Here is a tiny trained network, its code and every weight. The questions are about switching its units off for an input and a class, where a switched-off unit gives its printed mean instead of its output.

import numpy as np


def w(rows, s, z=0):
    codes = np.array(rows[::2]) - 128.0
    scale = np.full(codes.shape[1], s)
    scale[-1] = z or s
    return codes * scale


def f(y):
    return np.maximum(y, 0)


def log_softmax(a):
    a = a - a.max(-1, keepdims=True)
    return a - np.log(np.exp(a).sum(-1, keepdims=True))


def net(x, mask):
    res = np.array(x, float).reshape(1, 8) / 4 @ E
    y = f(res @ A[0][:, :-1].T + A[0][:, -1])
    res = res + np.where(mask, y, B[0][:, -1]) @ B[0][:, :-1]
    return log_softmax(res[-1] @ U[:, :-1].T + U[:, -1])


A, B = {}, {}
E = w([
[142,104,64,116,103,46,124,167,107,40,246,199],'x0',
[158,144,110,115,162,161,101,131,117,147,146,132],'x1',
[111,131,101,119,122,131,111,168,101,127,108,110],'x2',
[88,129,79,101,127,135,168,127,134,165,130,132],'x3',
[128,118,98,115,75,125,95,116,128,126,124,103],'x4',
[44,197,162,35,199,63,89,57,82,113,119,116],'x5',
[134,164,100,135,140,131,137,117,143,100,100,162],'x6',
[98,88,114,93,144,125,180,154,117,150,129,99],'x7',
],0.012)
A[0] = w([
[102,136,89,147,113,135,101,159,119,148,167,86,160],'N1',
[140,112,78,146,104,60,150,167,112,68,254,172,200],'N2',
[148,149,67,113,98,142,98,125,117,133,72,73,178],'N3',
[172,176,169,165,183,63,106,122,240,117,150,130,181],'N4',
[145,138,140,178,155,103,135,128,143,193,81,89,144],'N5',
[141,153,139,126,132,146,120,173,94,91,194,126,60],'N6',
[116,128,111,158,77,184,153,173,173,128,150,132,25],'N7',
[124,200,155,47,143,44,141,17,42,146,119,106,8],'N8',
[81,152,139,96,146,54,66,101,110,172,127,120,76],'N9',
[114,147,180,127,114,244,148,77,175,129,36,32,169],'N10',
[133,142,174,151,106,194,146,125,110,184,51,120,160],'N11',
[196,64,87,247,58,192,175,194,164,180,133,156,7],'N12',
],0.009,0.0019)
B[0] = w([
[176,136,148,152,166,125,87,139,102,138,212,114,148],'N1',
[194,189,67,135,61,165,166,111,95,247,254,173,241],'N2',
[154,69,105,139,134,143,151,105,156,91,161,181,160],'N3',
[132,96,118,140,74,120,107,153,136,142,70,111,165],'N4',
[130,110,58,155,127,173,160,101,39,100,146,149,168],'N5',
[154,121,119,167,120,132,177,150,131,138,187,145,159],'N6',
[114,164,155,67,144,151,150,168,130,120,92,109,175],'N7',
[121,55,165,69,169,39,110,154,179,80,100,105,205],'N8',
[123,164,92,80,154,101,65,139,147,88,95,72,178],'N9',
[171,157,116,195,72,179,193,71,96,206,138,198,220],'N10',
[138,194,75,174,96,132,181,81,88,161,171,78,193],'N11',
[54,100,178,107,185,40,13,226,179,41,41,47,251],'N12',
],0.0097,0.02)
U = w([
[117,175,121,169,2,171,159,116,60,210,149,130,253],'0',
[61,137,181,138,169,107,71,151,175,81,74,49,3],'1',
],0.0093,0.00013)

Each question gives the input, the list of numbers given to net, and the class t.
The units are the neurons (one row each of A and B). Each row of codes is followed by its name. A weight is (code - 128) times the scale printed after its matrix; where a second scale follows, it is the last column's (A, B and U).
mask holds one flag per neuron, in row order. A switched-off neuron (its flag False) gives its mean, the last column of its row in B, instead of its output. The means were averaged over made-up inputs and are rounded, as every weight is.
A unit's drop is (log p(t) with every unit on - log p(t) with that unit switched off) / (log p(t) with every unit on - log p(t) with every unit switched off).
The circuit of an input: a set's keep is (log p(t) with only the set's units on - log p(t) with every unit switched off) / (log p(t) with every unit on - log p(t) with every unit switched off). Starting from all 12 units, units are removed one at a time, each time the one whose removal leaves the highest keep (on an exact tie, the one counted first), for as long as the keep stays at least 0.8.
circuit, biggest first: the units of the circuit, biggest drop first
k most important neurons: the k neurons with the biggest drops, biggest first
drop when u is switched off: that unit's drop, to one decimal
input [2,3,1,2,-4,-8,-5,-2], class 1: circuit, biggest first : [N12]
input [1,2,5,1,4,-2,0,4], class 1: 3 most important neurons : [N10, N2, N11]
input [-3,-5,-2,-7,-2,-4,-2,0], class 1: 2 most important neurons : [N2, N12]
input [-3,-4,-1,6,5,4,-5,-2], class 1: 2 most important neurons : [N2, N8]
input [3,4,-2,5,-5,-4,8,-1], class 1: 2 most important neurons : [N12, N10]
input [-7,6,2,-4,5,7,-2,6], class 0: 2 most important neurons : [N10, N12]
input [6,-1,-4,6,-8,-8,-5,-1], class 1: 2 most important neurons : [N12, N10]
input [-7,4,-1,-2,1,5,-8,2], class 0: 2 most important neurons : [N10, N12]
input [2,-2,3,-7,-7,2,-4,7], class 0: 2 most important neurons : [N12, N8]
input [-3,1,-5,7,3,-4,4,2], class 1: 2 most important neurons : [N2, N12]
input [4,4,-6,8,5,7,-8,8], class 1: drop when N8 is switched off : 0.5
input [-5,-3,-8,8,1,-6,-1,5], class 1: drop when N12 is switched off : 3.2
input [-7,-2,-8,5,1,6,-1,-4], class 0: drop when N10 is switched off : 8.7
input [-7,-4,3,-5,7,5,7,3], class 0: most important neuron : [N10]
